Here is a tiny trained network, its code and every weight. The questions are about switching its units off for an input and a target symbol, where a switched-off unit gives its printed mean instead of its output.

import numpy as np


def w(rows, s, z=0):
    codes = np.array(rows[::2]) - 128.0
    scale = np.full(codes.shape[1], s)
    scale[-1] = z or s
    return codes * scale


def norm(h):
    return h / np.sqrt((h * h).mean(-1, keepdims=True) + 1e-5)


def f(y):
    return np.maximum(y, 0)


def softmax(a):
    e = np.exp(a - a.max(-1, keepdims=True))
    return e / e.sum(-1, keepdims=True)


def log_softmax(a):
    a = a - a.max(-1, keepdims=True)
    return a - np.log(np.exp(a).sum(-1, keepdims=True))


def net(x, mask):
    ids = ['αβδζηθξπτ'.index(c) for c in x.split()]
    T = len(ids)
    res = E[ids] + P[:T]
    r = norm(res)
    for j in range(2):
        rows = slice(3 * j, 3 * j + 3)
        q, k, v = (r @ M[0][rows].T for M in (Q, K, V))
        z = softmax(np.where(np.tri(T) > 0, q @ k.T / 3**0.5, -1e9)) @ v
        o = O[0][rows]
        res = res + np.where(mask[j], z, o[:, -1]) @ o[:, :-1]
    y = f(norm(res) @ A[0][:, :-1].T + A[0][:, -1])
    res = res + np.where(mask[2:6], y, B[0][:, -1]) @ B[0][:, :-1]
    return log_softmax(norm(res)[-1] @ U[:, :-1].T + U[:, -1])


Q, K, V, O, A, B = {}, {}, {}, {}, {}, {}
E = w([
[112,169,132,143,134,105,146],'α',
[116,113,140,245,194,106,114],'β',
[114,148,137,152,119,107,170],'δ',
[68,125,120,136,125,103,158],'ζ',
[166,158,135,101,134,130,213],'η',
[123,152,119,63,131,105,162],'θ',
[95,93,155,92,92,86,90],'ξ',
[151,91,3,210,142,105,120],'π',
[227,84,134,93,93,178,93],'τ',
],0.0037)
P = w([
[246,237,76,137,200,18,50],'0',
[199,141,132,160,108,3,165],'1',
[114,14,159,114,176,76,250],'2',
[83,157,85,73,219,161,84],'3',
[150,156,134,168,54,66,142],'4',
[55,34,164,131,122,156,228],'5',
[34,166,100,86,148,221,91],'6',
[101,167,135,168,16,134,119],'7',
[1,52,167,129,75,234,188],'8',
],0.0032)
Q[0] = w([
[91,9,184,136,113,161,175],'h1',
[109,141,157,145,76,96,149],'h1',
[147,160,99,125,118,109,80],'h1',
[127,120,130,162,32,99,125],'h2',
[124,190,93,171,92,74,97],'h2',
[175,162,79,142,123,115,87],'h2',
],0.015)
K[0] = w([
[114,100,88,136,61,213,75],'h1',
[60,137,104,221,109,132,129],'h1',
[162,109,139,131,210,54,160],'h1',
[110,91,92,255,116,205,89],'h2',
[78,103,50,254,186,69,145],'h2',
[177,81,67,170,200,69,159],'h2',
],0.0087)
V[0] = w([
[94,156,234,109,121,126,94],'h1',
[78,169,134,167,160,91,147],'h1',
[145,112,102,68,108,102,96],'h1',
[84,149,255,147,162,109,86],'h2',
[76,108,77,112,80,97,105],'h2',
[126,169,143,29,85,128,137],'h2',
],0.0063)
O[0] = w([
[172,71,180,154,133,67,144,70],'h1',
[152,87,159,109,191,189,84,254],'h1',
[72,138,158,102,92,120,93,147],'h1',
[101,191,191,138,254,129,102,99],'h2',
[116,124,108,98,162,54,171,191],'h2',
[221,130,82,89,154,105,99,109],'h2',
],0.0057,0.0027)
A[0] = w([
[167,26,124,78,169,145,162,10],'n1',
[116,167,2,77,197,162,91,250],'n2',
[97,68,72,152,177,207,168,32],'n3',
[159,243,44,174,170,129,34,29],'n4',
],0.0058,0.0023)
B[0] = w([
[131,110,89,154,148,131,101,176],'n1',
[115,197,114,105,144,107,118,254],'n2',
[137,173,176,105,93,132,121,183],'n3',
[151,149,3,223,152,165,49,183],'n4',
],0.012,0.0055)
U = w([
[161,145,8,169,178,177,31,158],'α',
[82,247,150,6,134,116,142,123],'β',
[238,149,136,111,139,145,241,105],'δ',
[25,103,235,188,157,246,124,156],'ζ',
[223,164,197,231,138,102,191,94],'η',
[254,58,166,80,89,216,40,151],'θ',
[90,11,84,152,236,53,182,130],'ξ',
[58,63,53,127,16,142,213,182],'π',
[148,105,214,123,61,6,6,2],'τ',
],0.0069,0.0035)

Each question gives the input, a string of symbols that net reads in full, and the target symbol t.
The units are the heads (3 rows each of Q, K, V and O) and the neurons (one row each of A and B). Each row of codes is followed by its name. A weight is (code - 128) times the scale printed after its matrix; where a second scale follows, it is the last column's (O, A, B and U).
mask holds one flag per unit, heads first, then neurons. A switched-off unit (its flag False) gives its mean, the last column of its rows in O or B, instead of its output. The means were averaged over made-up inputs and are rounded, as every weight is.
A unit's drop is (log p(t) with every unit on - log p(t) with that unit switched off) / (log p(t) with every unit on - log p(t) with every unit switched off).
The circuit of an input: a set's keep is (log p(t) with only the set's units on - log p(t) with every unit switched off) / (log p(t) with every unit on - log p(t) with every unit switched off). Starting from all 6 units, units are removed one at a time, each time the one whose removal leaves the highest keep (on an exact tie, the one counted first), for as long as the keep stays at least 0.8.
circuit, biggest first: the units of the circuit, biggest drop first
most important unit: the unit with the biggest drop
k most important neurons: the k neurons with the biggest drops, biggest first
which heads matter: for each layer, one digit per head in row order, 1 if its drop is at least 0.15 and else 0, layers parted by /
input π ξ α β δ ζ, target ζ: most important unit	n2
input α ζ α ξ δ, target η: which heads matter	10
input θ θ δ ζ ξ π, target β: which heads matter	00
input ζ ζ α, target ζ: circuit, biggest first	n2, h2, n3
input δ τ θ, target π: circuit, biggest first	h1, n2
input ξ ζ ζ ζ π δ, target β: which heads matter	10
input ζ ζ θ β ζ, target ζ: which heads matter	01
input β ξ δ, target ξ: which heads matter	00
input ζ ζ θ ζ η, target δ: circuit, biggest first	n4, n2, n3
input η η ξ τ ξ, target τ: circuit, biggest first	n2, n4
input ζ τ ζ ζ δ ζ α ξ, target τ: circuit, biggest first	n4, n2, h1
input η ξ θ, target ξ: circuit, biggest first	n4, n2, n1
input ξ β ξ θ ξ δ, target ξ: circuit, biggest first	h1, h2, n2
input δ β ξ β ζ τ θ π, target π: circuit, biggest first	h2, n4
input ζ ζ ζ π θ, target π: most important unit	h2
input α ζ τ π β η π, target β: 3 most important neurons	n3, n2, n1
input ζ ζ δ τ δ η, target π: 2 most important neurons	n2, n3
input β ζ δ, target ζ: 3 most important neurons	n2, n3, n4
input ξ ζ δ τ τ, target θ: 2 most important neurons	n2, n4
input θ π η, target β: circuit, biggest first	h1, n4
input τ π θ ζ ξ ξ β α, target ζ: circuit, biggest first	h2, n2
input ξ β δ π ξ, target π: circuit, biggest first	h2
input ζ ξ ζ ζ π ξ ζ ξ η, target ξ: circuit, biggest first	h1, h2, n2
input π ζ τ ζ, target β: 2 most important neurons	n2, n1
input τ ξ ζ, target π: circuit, biggest first	h1, n2
input ζ ξ ζ ξ τ δ, target π: 2 most important neurons	n2, n3
